[-41 -19 19 20] -> H
[-42 -52 26 59] -> K
[0 -20 18 20] -> C
[-91 -52 26 59] -> E
[-43 -52 18 20] -> F
asked: [0 -20 18 20] | C
tail: [-20 18] | [20]
tail: [-19 19] | [20]
tail: [0 -20 18] | [20]
tail: [-52 18] | [20]
tail: [-42 -52] | [26 59]
tail: [-43 -52] | [18 20]

[-22 57 -4 77 47 -26 6] : R
[61 -33 -11 17 -79 41 -62] : B
[83 56 -4 77 -65 47 -66] : A
[19 -85 67 -92 -66 33 73] : L
[19 -85 67 -92 -66 33 -25] : Y
tail: [57 -4 77] | [47 -26 6]
tail: [83 56 -4 77 -65] | [47 -66]
tail: [61 -33] | [-11 17 -79 41 -62]

[16 15 -22 14 35 32] = U
[-76 44 53 14 -35 9] = M
[33 -20 -47 48 -36 -39] = S
[-4 76 -21 14 -34 -52] = G
[-75 44 53 -29 3 27] = Q
tail: [14 -34] | [-52]
tail: [-75 44 53] | [-29 3 27]
tail: [-75 44 53 -29] | [3 27]
tail: [-21 14] | [-34 -52]
tail: [-4 76 -21 14] | [-34 -52]
tail: [-4 76] | [-21 14 -34 -52]

[16 14 16 0 19 60 25 12 1 8 -53 -12 17 14 1 6 14 12 22] -> vebi
[13 -7 61 -22 56 -41 37 37 -43 9 -53 -6 45 45 -41 -25 3 54 53] -> kapu
[-1 -12 35 -20 46 -27 25 27 -21 -1 -30 -8 24 28 -27 -20 -5 45 34] -> mago
[14 10 13 1 34 -2 -1 2 4 23 4 -15 8 5 -14 -12 1 26 31] -> pulu
[22 14 32 -7 15 -1 25 22 -11 17 -15 -9 29 27 2 10 16 14 21] -> Govig
[71 76 11 23 -62 60 24 14 17 61 34 -21 29 19 72 84 73 -61 -26] -> dalug
[81 81 27 22 -62 54 35 23 4 -1 -29 -8 45 31 69 88 82 -62 -17] -> Raf
[-29 -26 -10 -12 47 -6 -9 -4 19 -17 10 -8 -15 -8 -16 -28 82 -61 -17] -> ber
[71 59 55 5 33 -2 49 39 -26 56 -17 -15 58 49 31 55 68 -23 8] -> rize
[-24 -35 31 -28 69 -43 21 26 -23 -19 -37 -4 16 24 -46 -43 -25 67 44] -> dileg
tail: [34 -2] | [-1 2 4 23 4 -15 8 5 -14 -12 1 26 31]
tail: [81 81 27 22] | [-62 54 35 23 4 -1 -29 -8 45 31 69 88 82 -62 -17]
tail: [14 17] | [61 34 -21 29 19 72 84 73 -61 -26]
tail: [60 24] | [14 17 61 34 -21 29 19 72 84 73 -61 -26]
tail: [-1 -30 -8] | [24 28 -27 -20 -5 45 34]
tail: [59 55 5] | [33 -2 49 39 -26 56 -17 -15 58 49 31 55 68 -23 8]
tail: [9 -53] | [-6 45 45 -41 -25 3 54 53]

[-21 23 27 -12 8]  X
[47 29 21 19 37]  T
[40 46 34 58 -50]  P
[-2 8 14 5 23]  D
[64 -21 -19 81 -19]  V
[0 73 63 -42 43]  W
[-2 8 14 5 22]  Z
[40 46 33 -7 65]  J
[27 -2 3 43 -20]  N
tail: [-21 23 27 -12] | [8]
tail: [-21 -19] | [81 -19]
tail: [40 46 33] | [-7 65]

[51 10 -20 4 3 -29 -49 19 5 36] : pibeb
[-48 48 -29 -14 3 -29 -48 10 -35 -41] : Lidub
[67 10 -19 4 3 -52 -9 -19 -43 -27] : Laguf
[67 -43 -19 4 3 -52 -9 -19 -43 -27] : simu
[-48 48 -29 -14 63 -29 68 11 -35 42] : pov
tail: [68 11 -35] | [42]
tail: [68 11] | [-35 42]
tail: [10 -19 4 3] | [-52 -9 -19 -43 -27]
tail: [-48 10 -35] | [-41]
tail: [3 -29 -49] | [19 5 36]

[25 -21 68 -57 6 11 -35 -19 -43 6 6 12 -66 -61 -30 63 48 31]  Vul
[-59 13 -7 32 -45 -39 56 -16 54 -3 -48 -46 19 -4 -31 -13 -22 -59]  guk
[25 22 -37 21 14 7 -13 55 2 -8 31 17 -66 -61 -30 62 1 13]  botoz
[0 2 1 1 1 -1 -1 5 2 1 1 0 0 2 2 -1 -7 1]  lafub
[-4 -4 -3 -1 7 7 -1 -8 0 1 -1 2 4 4 2 -1 -8 1]  lup
tail: [-1 -1 5 2] | [1 1 0 0 2 2 -1 -7 1]
tail: [0 2 2] | [-1 -7 1]
tail: [-66 -61 -30 63] | [48 31]

[13 10 -22 -11 -14 -52 8 -37 -18 15 18 -12 -1 10 -11 -46 -32 23 22 -17 -64 11 47 17 -56 35 8 6 9 0] = Rara
[-3 2 -1 0 -1 -2 3 0 2 1 -2 0 1 -2 -1 -1 2 -2 -3 -2 2 5 3 0 2 -1 -3 4 -2 2] = Pemil
[1 -2 2 -3 -2 3 2 6 4 -1 -4 -2 -1 1 -1 -2 0 -2 0 0 3 1 0 -6 -2 -1 -2 -1 1 0] = Guso
[-13 -13 32 4 -8 -13 32 -13 16 -28 10 12 17 -8 -28 21 -32 24 52 18 -48 76 -15 20 -26 -2 35 -34 -21 39] = bezot
[16 69 8 28 -21 -17 70 19 15 45 -34 41 27 -17 21 7 51 1 -6 -10 21 5 -1 -34 -17 -20 -19 -32 44 39] = ledid
[2 3 1 -3 0 -3 0 -1 -1 2 -4 -5 -3 -3 0 -3 0 -2 -4 -2 -2 2 3 -4 3 0 0 0 1 -2] = ses
[33 -18 -8 -49 33 47 13 -48 -18 23 -35 9 13 29 -2 16 -2 26 -3 35 13 -16 -66 5 14 -5 -42 29 -9 7] = vev
[-12 -33 -14 -26 22 5 -10 -12 35 -2 6 47 62 6 -34 55 11 -75 -69 -62 74 29 51 15 -9 35 19 -51 -43 60] = gulel
[-1 -2 -1 0 -1 -3 0 3 -2 4 -3 -2 -4 -5 0 -4 -2 -2 -3 0 0 1 1 2 0 0 0 -2 -1 -3] = vosud
[0 -1 0 -1 4 0 -3 2 0 2 -5 0 -3 0 1 2 1 -5 0 0 3 4 3 -2 1 -3 -4 0 -2 -3] = vaval
tail: [-32 24] | [52 18 -48 76 -15 20 -26 -2 35 -34 -21 39]
tail: [-2 4 -3] | [-2 -4 -5 0 -4 -2 -2 -3 0 0 1 1 2 0 0 0 -2 -1 -3]
tail: [-2 -3 -2] | [2 5 3 0 2 -1 -3 4 -2 2]
tail: [-3 0 0 1 1] | [2 0 0 0 -2 -1 -3]
tail: [-2 4] | [-3 -2 -4 -5 0 -4 -2 -2 -3 0 0 1 1 2 0 0 0 -2 -1 -3]

[-1 -72 -9 38 -19 -30 -61 -19 20 15 -50 -7 -38 -41 -7 -6 -14 57 0 33 50 42 -33 -22 48 31 40 -11 -8 -11 -22 -62 11 11 5 -26] : lemi
[-10 68 -7 -59 62 -19 -31 -37 -31 -16 4 39 3 33 -38 -52 30 21 17 -22 -5 -36 -54 22 -10 -18 -54 -18 74 4 14 37 21 -5 -46 -2] : Gif
[-26 -68 -8 8 -14 -54 -80 37 26 7 -25 18 -28 -27 8 -14 49 -21 -28 17 34 4 -67 -21 28 -29 -40 -35 15 -66 32 -53 3 30 -23 -18] : Tev
[-24 64 -16 -29 14 21 39 21 -26 -11 42 3 -38 -41 27 -16 24 58 0 -39 -46 -25 45 17 -59 -29 -41 -3 7 -11 13 55 -7 13 -6 45] : bib
[-45 0 -19 -2 -39 -39 -34 36 10 -11 -1 -3 7 7 -49 -1 47 -10 -81 45 33 -3 -52 26 -20 -26 -46 16 1 -31 26 -33 12 11 5 35] : vaf
[-24 64 -16 -29 14 21 39 21 -26 -11 42 3 53 47 -7 -6 -14 58 0 -39 -46 -25 45 17 -59 -29 -41 -3 7 -11 13 55 -7 13 -6 -28] : zeker
[23 35 -28 -5 24 16 3 7 -2 -13 78 -17 58 16 34 24 -58 48 56 -48 53 -24 -65 24 16 4 -37 -32 19 -49 6 9 22 34 -32 -13] : mibuz
[23 35 -28 -5 24 16 3 7 -2 -13 78 -17 58 16 34 24 -58 48 56 -48 -1 -21 80 -28 -21 -26 -46 16 1 0 -36 47 4 4 -27 17] : sutu
tail: [33 50] | [42 -33 -22 48 31 40 -11 -8 -11 -22 -62 11 11 5 -26]
tail: [-38 -41 -7 -6 -14] | [57 0 33 50 42 -33 -22 48 31 40 -11 -8 -11 -22 -62 11 11 5 -26]
tail: [11 11 5] | [-26]
tail: [-21 -26 -46 16 1] | [0 -36 47 4 4 -27 17]
tail: [-7 -6 -14 58 0] | [-39 -46 -25 45 17 -59 -29 -41 -3 7 -11 13 55 -7 13 -6 -28]

[29 -6 31 -25 -10 -22 39 34 4 55 0 -31 8 15 3 8 25 -6 -19 -10 12 27 -6 5 16 16 -49 59 -29 16 -33] : Mib
[29 -6 31 -25 -10 -22 39 34 4 55 0 -32 8 15 3 8 25 9 -19 -41 -21 -28 27 -28 12 -2 -49 26 -28 14 -17] : numur
[29 -6 31 -25 -10 -22 39 34 4 55 0 -31 8 15 3 8 25 9 -19 -41 -21 -28 27 -28 12 -2 -49 26 -28 14 -17] : vitad
[29 -6 31 -25 -10 -22 39 34 3 55 0 -31 8 15 3 8 25 -6 -19 -23 12 8 -8 5 16 16 -50 26 -28 14 -29] : movi
asked: [29 -6 31 -25 -10 -22 39 34 4 55 0 -31 8 15 3 8 25 -6 -19 -10 12 27 -6 5 16 16 -49 59 -29 16 -33] | Mib
asked: [29 -6 31 -25 -10 -22 39 34 3 55 0 -31 8 15 3 8 25 -6 -19 -23 12 8 -8 5 16 16 -50 26 -28 14 -29] | movi
tail: [16 16 -50 26] | [-28 14 -29]
asked: [29 -6 31 -25 -10 -22 39 34 4 55 0 -31 8 15 3 8 25 9 -19 -41 -21 -28 27 -28 12 -2 -49 26 -28 14 -17] | vitad
tail: [12 8 -8] | [5 16 16 -50 26 -28 14 -29]

[-6 24 -15 27 16 -12 -27 -15 10 -2 -6 1 -21]  ninaf
[-2 25 -12 17 9 -3 -5 -14 8 -5 -19 7 -21]  vador
[-15 32 -18 25 25 -12 -38 -26 7 -7 -28 6 -37]  tet
[-6 12 -3 -3 5 -3 -4 -5 3 -3 -6 3 -9]  Kam
[5 13 -8 -4 -5 -15 -4 4 16 -5 -15 5 12]  mabik
[1 -14 -1 13 0 0 -3 2 -1 -3 -6 3 -8]  firub
[-27 -39 -12 89 34 18 -62 -30 -33 11 14 18 -29]  lomi
[1 -15 -3 20 0 2 -10 -26 7 -8 3 3 9]  bab
[3 22 -15 17 4 -18 -20 -7 16 -5 -16 2 -4]  ribu
tail: [1 -14 -1 13 0] | [0 -3 2 -1 -3 -6 3 -8]
tail: [-26 7 -7] | [-28 6 -37]
tail: [16 -5 -15] | [5 12]
tail: [-3 -4] | [-5 3 -3 -6 3 -9]
tail: [25 25] | [-12 -38 -26 7 -7 -28 6 -37]
tail: [1 -15] | [-3 20 0 2 -10 -26 7 -8 3 3 9]

[-12 29 79 -21 -8 -20] : viti
[-8 5 -59 61 26 0] : Gavub
[-12 26 79 60 26 -3] : Sis
[-2 5 -1 -21 -8 -21] : Mer
tail: [-12 26 79 60 26] | [-3]
tail: [5 -59] | [61 26 0]
tail: [61 26] | [0]
tail: [-12 26] | [79 60 26 -3]

[-70 58 -62 61 45] -> buluk
[23 -37 61 73 50] -> budem
[56 -35 61 72 -77] -> deta
[1 19 8 11 -10] -> bafig
[5 19 7 11 -11] -> Pezal
tail: [5 19] | [7 11 -11]
tail: [-37 61] | [73 50]
tail: [5 19 7] | [11 -11]
tail: [1 19 8 11] | [-10]
tail: [61 73] | [50]

[-1 3 53 21 15 19 25 -31 0 64 -7 22 -33 15 1 26 -24 -64 -27 -36 56 16 14 -26] = Rak
[14 -38 -1 -40 2 16 70 -32 16 60 20 19 -91 -25 17 67 -24 -65 -27 -36 56 27 53 -59] = Saso
[4 -5 31 -46 -71 34 -32 -30 2 64 -8 23 -45 32 18 74 1 -30 -50 -55 23 27 37 -28] = dipu
[-11 -25 36 -77 -5 50 2 -3 43 30 20 73 -36 -6 61 49 -38 64 12 -18 58 33 29 -14] = vigug
[-6 -10 30 -46 -80 -70 5 -66 -33 72 -80 -52 10 16 1 48 65 -70 9 7 13 -30 47 25] = Bag
tail: [-55 23] | [27 37 -28]
tail: [-24 -65 -27 -36 56] | [27 53 -59]
tail: [15 1] | [26 -24 -64 -27 -36 56 16 14 -26]
tail: [-36 -6 61] | [49 -38 64 12 -18 58 33 29 -14]
tail: [64 -8] | [23 -45 32 18 74 1 -30 -50 -55 23 27 37 -28]

[67 51 83 -29 -22 -23] = Radu
[-23 48 -19 -18 57 48] = zevu
[54 -15 45 -17 -34 -27] = Ripi
[88 -35 78 -17 58 -44] = zanit
[-13 -14 45 -8 14 20] = dupi
[67 -15 44 -17 -22 -22] = kesu
[54 -35 79 -17 56 35] = vad
[-23 48 -19 -17 57 48] = Velo
[89 -35 78 -17 56 35] = loke
[-4 -3 -10 -13 7 14] = gef
tail: [88 -35 78 -17 58] | [-44]
tail: [-17 57] | [48]
tail: [88 -35 78] | [-17 58 -44]
tail: [89 -35] | [78 -17 56 35]
tail: [-35 79] | [-17 56 35]
tail: [-15 45 -17] | [-34 -27]
tail: [-10 -13] | [7 14]

[-12 -28 -36 6 -7 -97 6] = bere
[-13 16 27 24 -12 -20 20] = nive
[-12 -28 -36 49 -7 -1 -24] = limub
[-12 -28 27 12 -12 -97 5] = lemev
[-13 16 27 11 -12 -20 20] = pef
[37 21 -17 -2 21 33 -10] = koga
tail: [27 11 -12] | [-20 20]
tail: [-28 -36 6 -7] | [-97 6]

[50 -43 73 -79]  rure
[-43 64 52 -61]  suga
[-76 39 -62 70]  figag
[-43 64 52 -62]  lave
tail: [-43 73] | [-79]
tail: [50 -43] | [73 -79]

[-26 -74 38 -63]  sipo
[-67 -65 -83 -28]  figu
[-74 -63 69 60]  dusez
[-70 -77 67 37]  zop
[-67 -66 79 49]  fusor
[-22 -22 -58 -48]  gik
[-21 -22 -27 -46]  duni
tail: [-22 -58] | [-48]
tail: [-67 -66] | [79 49]
asked: [-22 -22 -58 -48] | gik
tail: [-22 -22 -58] | [-48]
tail: [-22 -22] | [-58 -48]
tail: [-67 -66 79] | [49]

[11 -8 -20 -1 -5 11 -4 -6 9 12 -3 3 -12 -1 5 2 -16 10 -1 3 -7 -1 1 1 -8 1] -> rebor
[-8 -20 -48 -62 0 37 -23 11 9 -26 30 -44 -9 -10 -27 29 -11 -44 12 -26 -34 -38 -18 -24 -12 6] -> Vepam
[-16 -21 -3 -23 -2 27 -20 11 -13 -22 16 -25 -4 1 5 21 2 -10 13 9 -26 -18 -17 -9 2 2] -> labet
[-16 -14 -30 -23 -2 27 -20 11 -13 -22 16 -25 -4 1 -12 21 2 -10 13 9 -26 -18 -17 -9 2 2] -> bato
[19 -20 -55 -19 -15 23 -20 0 -9 3 15 -40 -27 -4 8 24 -26 8 4 -32 -23 -23 -30 -12 8 0] -> mezu
[0 39 27 29 5 -42 30 -3 24 22 -24 50 26 -3 -8 -41 14 5 -16 25 28 31 42 14 -1 -20] -> lada
[0 39 27 29 5 -42 30 -3 24 22 -24 50 26 -3 -8 -41 14 5 -16 25 28 31 42 14 -1 5] -> Zufis
[9 -34 -66 -42 -10 48 -21 -11 14 9 12 -32 -36 -16 3 26 -44 -7 6 -15 -19 -37 -12 -12 -25 7] -> vapo
[15 -15 -30 -21 -20 27 -32 8 -45 -21 38 -87 -28 2 16 52 -17 7 12 -16 -23 -43 -78 -21 36 -5] -> ter
tail: [29 -11] | [-44 12 -26 -34 -38 -18 -24 -12 6]
tail: [-11 14] | [9 12 -32 -36 -16 3 26 -44 -7 6 -15 -19 -37 -12 -12 -25 7]
tail: [-6 9] | [12 -3 3 -12 -1 5 2 -16 10 -1 3 -7 -1 1 1 -8 1]
tail: [19 -20] | [-55 -19 -15 23 -20 0 -9 3 15 -40 -27 -4 8 24 -26 8 4 -32 -23 -23 -30 -12 8 0]
tail: [-15 -30] | [-21 -20 27 -32 8 -45 -21 38 -87 -28 2 16 52 -17 7 12 -16 -23 -43 -78 -21 36 -5]

[5 11 15 14 3 16 5 28 10 3 3 10 18 3 8 2 5 15 21 34 7 12 5 2 10 2 13 7 14 2 19 9 7 24 10 2 12 7 4 28 4 4 4 13 11] = Kuz
[2 8 9 14 1 13 5 10 4 2 8 15 37 11 12 15 3 21 20 13 6 9 11 3 3 11 10 5 3 12 24 20 5 9 4 6 13 3 2 11 2 12 5 13 14] = liger
[47 10 12 4 13 62 12 7 3 14 2 16 11 27 27 4 9 6 10 4 39 7 7 8 14 7 4 4 4 27 23 20 7 3 26 7 2 3 5 7 10 21 13 9 9] = fego
[3 5 4 34 15 3 6 4 3 51 3 6 2 3 6 15 26 4 11 11 7 37 2 15 18 9 3 15 5 3 4 3 6 7 20 8 7 3 2 1 8 76 5 20 19] = kaza
[2 4 4 4 2 8 5 4 2 51 2 16 6 4 2 52 15 23 24 1 10 4 3 2 10 50 5 7 9 1 25 10 4 12 3 3 30 17 3 4 11 7 17 1 2] = regok
[1 4 6 27 13 62 11 6 11 19 8 16 6 4 2 53 4 7 4 29 8 2 24 6 13 7 7 16 11 2 18 28 10 11 15 22 7 7 4 17 17 7 21 5 23] = luva
tail: [27 23 20 7] | [3 26 7 2 3 5 7 10 21 13 9 9]
tail: [23 20] | [7 3 26 7 2 3 5 7 10 21 13 9 9]
tail: [16 6 4 2 53] | [4 7 4 29 8 2 24 6 13 7 7 16 11 2 18 28 10 11 15 22 7 7 4 17 17 7 21 5 23]
tail: [4 3 51] | [3 6 2 3 6 15 26 4 11 11 7 37 2 15 18 9 3 15 5 3 4 3 6 7 20 8 7 3 2 1 8 76 5 20 19]
tail: [13 62 12] | [7 3 14 2 16 11 27 27 4 9 6 10 4 39 7 7 8 14 7 4 4 4 27 23 20 7 3 26 7 2 3 5 7 10 21 13 9 9]
tail: [9 14] | [1 13 5 10 4 2 8 15 37 11 12 15 3 21 20 13 6 9 11 3 3 11 10 5 3 12 24 20 5 9 4 6 13 3 2 11 2 12 5 13 14]

[-20 -21 11 -52 -20 24 24 40 11 -18 -41 4 12 28 -6 -39 9 -48] : Vore
[27 67 -40 -3 14 -10 10 10 10 -5 -11 -3 42 7 13 -1 -11 -2] : Pavu
[-20 -20 15 13 4 31 -14 -18 23 -8 28 14 -39 4 4 42 22 -68] : Rira
[-7 -1 -6 -7 5 31 -14 5 2 12 11 14 37 18 14 28 -4 -24] : Fulaf
[-10 76 9 -7 5 -8 -3 -6 11 -1 6 5 7 17 7 -1 -11 -1] : Fof
[-7 0 -6 -7 -9 -8 -3 -6 11 -7 6 5 7 17 7 24 11 -10] : Varob
[-7 -1 -6 -7 -9 -17 -9 5 2 12 11 14 37 18 14 28 -4 -24] : tori
tail: [-3 -6 11 -7] | [6 5 7 17 7 24 11 -10]
tail: [4 31 -14] | [-18 23 -8 28 14 -39 4 4 42 22 -68]
tail: [-20 -20] | [15 13 4 31 -14 -18 23 -8 28 14 -39 4 4 42 22 -68]
tail: [-7 -1 -6 -7 -9] | [-17 -9 5 2 12 11 14 37 18 14 28 -4 -24]
tail: [-14 5 2 12 11] | [14 37 18 14 28 -4 -24]

[-23 -12 13 12 -53 7 10] : mul
[-3 -1 14 5 24 0 10] : fimiz
[-10 -9 0 16 -32 21 22] : difuz
[-10 -9 0 17 -32 -13 24] : suram
[9 -18 12 20 -3 21 35] : tam
[-3 -1 14 5 -32 0 10] : Nat
[23 -37 22 24 0 20 25] : tok
[3 -25 13 5 -20 14 31] : Geni
[3 -26 11 -14 -11 30 13] : guzof
[14 12 31 -15 1 46 20] : lof
tail: [-10 -9 0 17 -32] | [-13 24]
tail: [3 -25] | [13 5 -20 14 31]
tail: [12 -53] | [7 10]

[-9 -57 18 17 -39 -43 51 -45 -33 -25] -> velek
[30 -77 25 6 -22 -39 74 -37 -52 3] -> zenef
[-9 -57 18 17 -38 -81 80 -66 -53 -34] -> Busa
tail: [30 -77 25 6] | [-22 -39 74 -37 -52 3]
tail: [18 17 -39] | [-43 51 -45 -33 -25]
tail: [18 17 -39 -43 51] | [-45 -33 -25]
tail: [-22 -39 74 -37 -52] | [3]
tail: [-9 -57 18 17 -38] | [-81 80 -66 -53 -34]

[-8 4 20 -1 14 -3 -1 0 -22 -3 -38 -3 -7 -19 4 -6 -8 -2 17] : kaze
[12 -5 0 -1 -17 1 -8 -1 -22 -4 -38 5 19 -20 4 9 10 -10 19] : voviv
[-1 4 1 -1 14 -3 -1 0 -22 -3 -38 -3 -7 -19 4 -6 -8 -2 17] : leka
tail: [19 -20] | [4 9 10 -10 19]
tail: [20 -1 14] | [-3 -1 0 -22 -3 -38 -3 -7 -19 4 -6 -8 -2 17]
tail: [-8 4] | [20 -1 14 -3 -1 0 -22 -3 -38 -3 -7 -19 4 -6 -8 -2 17]
tail: [4 1 -1 14 -3] | [-1 0 -22 -3 -38 -3 -7 -19 4 -6 -8 -2 17]
tail: [1 -1] | [14 -3 -1 0 -22 -3 -38 -3 -7 -19 4 -6 -8 -2 17]
tail: [4 9 10 -10] | [19]
tail: [-20 4 9 10 -10] | [19]

